Here is a tiny trained network, its code and every weight. The questions are about switching its units off for an input and a class, where a switched-off unit gives its printed mean instead of its output.

import numpy as np


def w(rows, s, z=0):
    codes = np.array(rows[::2]) - 128.0
    scale = np.full(codes.shape[1], s)
    scale[-1] = z or s
    return codes * scale


def f(y):
    return y / 2 * (1 + np.tanh(0.7978845608 * (y + 0.044715 * y**3)))


def log_softmax(a):
    a = a - a.max(-1, keepdims=True)
    return a - np.log(np.exp(a).sum(-1, keepdims=True))


def net(x, mask):
    res = np.array(x, float).reshape(1, 4) / 4 @ E
    y = f(res @ A[0][:, :-1].T + A[0][:, -1])
    res = res + np.where(mask, y, B[0][:, -1]) @ B[0][:, :-1]
    return log_softmax(res[-1] @ U[:, :-1].T + U[:, -1])


A, B = {}, {}
E = w([
[104,130,38,207,103,105,121,254,138],'x0',
[162,45,60,184,207,171,65,66,116],'x1',
[114,185,131,150,137,58,54,90,21],'x2',
[25,164,115,132,73,229,53,99,143],'x3',
],0.0069)
A[0] = w([
[136,41,137,105,118,224,211,151,227,82],'n0',
[154,138,214,59,167,148,134,43,133,73],'n1',
[166,43,81,196,180,172,73,89,116,3],'n2',
[178,109,78,145,169,34,187,152,114,189],'n3',
[215,74,109,123,175,52,202,150,83,191],'n4',
[132,59,67,186,208,180,83,82,122,86],'n5',
[215,57,145,133,210,19,163,163,109,201],'n6',
[41,216,240,54,42,61,196,198,130,100],'n7',
[163,31,65,157,235,175,74,90,98,6],'n8',
[104,200,136,162,125,51,81,82,3,36],'n9',
[81,127,19,189,109,78,144,189,143,86],'n10',
[44,132,100,114,92,246,71,126,107,125],'n11',
[87,153,63,206,102,100,133,218,133,150],'n12',
[25,124,114,148,66,197,63,99,138,148],'n13',
[114,123,245,74,143,144,157,47,134,81],'n14',
[138,52,142,103,100,209,194,146,249,99],'n15',
[30,153,105,145,80,206,44,120,160,119],'n16',
[96,97,74,228,113,93,116,207,133,136],'n17',
[144,118,210,42,159,150,131,43,101,69],'n18',
[111,149,93,209,114,116,110,234,147,127],'n19',
[105,162,138,149,128,43,42,95,35,58],'n20',
[132,172,94,177,76,112,137,198,148,47],'n21',
],0.0053,0.00063)
B[0] = w([
[139,186,40,222,171,58,58,167,211,206],'n0',
[109,57,119,83,194,162,50,112,99,192],'n1',
[235,162,140,138,64,188,193,208,81,184],'n2',
[68,60,178,118,111,100,149,57,156,183],'n3',
[72,90,229,153,67,73,200,47,168,198],'n4',
[193,212,170,131,67,193,206,196,60,190],'n5',
[41,98,204,175,48,65,194,34,150,211],'n6',
[237,223,122,146,69,227,207,254,43,253],'n7',
[213,217,122,132,81,240,219,199,83,201],'n8',
[142,200,37,215,191,73,99,177,212,203],'n9',
[103,47,119,63,168,173,54,118,104,185],'n10',
[67,110,220,154,59,78,185,44,159,193],'n11',
[102,80,130,73,150,158,64,119,57,194],'n12',
[70,117,209,158,62,35,189,34,151,194],'n13',
[157,76,113,71,190,180,31,116,79,194],'n14',
[108,219,23,202,221,36,74,143,206,206],'n15',
[43,97,208,143,53,71,178,28,154,200],'n16',
[83,45,136,60,155,132,68,128,84,186],'n17',
[103,73,96,57,182,148,46,128,88,196],'n18',
[126,59,112,52,157,155,65,107,62,187],'n19',
[140,223,19,221,183,57,75,168,250,193],'n20',
[125,118,117,60,163,178,115,136,83,167],'n21',
],0.0051,0.006)
U = w([
[72,80,246,154,53,54,190,48,164,255],'0',
[226,199,133,128,73,224,202,201,65,56],'1',
[135,181,2,201,208,46,64,145,236,86],'2',
[117,12,118,13,187,171,19,115,68,108],'3',
],0.0095,0.00069)

Each question gives the input, the list of numbers given to net, and the class t.
The units are the neurons (one row each of A and B). Each row of codes is followed by its name. A weight is (code - 128) times the scale printed after its matrix; where a second scale follows, it is the last column's (A, B and U).
mask holds one flag per neuron, in row order. A switched-off neuron (its flag False) gives its mean, the last column of its row in B, instead of its output. The means were averaged over made-up inputs and are rounded, as every weight is.
A unit's drop is (log p(t) with every unit on - log p(t) with that unit switched off) / (log p(t) with every unit on - log p(t) with every unit switched off).
The circuit of an input: a set's keep is (log p(t) with only the set's units on - log p(t) with every unit switched off) / (log p(t) with every unit on - log p(t) with every unit switched off). Starting from the 12 units with the biggest drops (on a tie, the unit counted first), units are removed one at a time, each time the one whose removal leaves the highest keep (on an exact tie, the one counted first), for as long as the keep stays at least 0.8.
units of the circuit, in order: the units of the circuit, biggest drop first
top k neurons: the k neurons with the biggest drops, biggest first
drop of u: that unit's drop, to one decimal
input [3,7,7,-4], class 1: units of the circuit, in order	(n8)
input [2,4,-2,4], class 0: units of the circuit, in order	(n16; n11)
input [1,7,7,6], class 1: top 2 neurons	(n5; n8)
input [5,-5,-5,5], class 0: top 3 neurons	(n16; n13; n11)
input [7,-7,7,-8], class 0: top 2 neurons	(n6; n4)
input [-1,8,-5,7], class 1: top 4 neurons	(n8; n5; n2; n6)
input [4,-1,7,-8], class 0: top 3 neurons	(n6; n4; n3)
input [-5,0,-4,0], class 3: top 2 neurons	(n20; n9)
input [4,8,3,-6], class 1: top 2 neurons	(n8; n2)
input [-2,4,5,1], class 2: top 3 neurons	(n7; n20; n9)
input [-5,-7,-4,6], class 1: top 2 neurons	(n7; n6)
input [4,6,6,-5], class 1: top 4 neurons	(n8; n2; n5; n15)
input [-7,0,-8,-6], class 2: top 2 neurons	(n15; n0)
input [-3,-1,6,-4], class 2: units of the circuit, in order	(n9)
input [-1,6,-5,-7], class 0: top 2 neurons	(n6; n4)
input [2,4,-1,4], class 0: top 2 neurons	(n7; n16)
input [-7,7,5,-6], class 1: drop of n13	0.1
input [-7,4,7,6], class 2: drop of n20	1.0
input [-6,-7,-2,2], class 1: drop of n7	1.6
input [4,6,7,8], class 0: units of the circuit, in order	(n16)
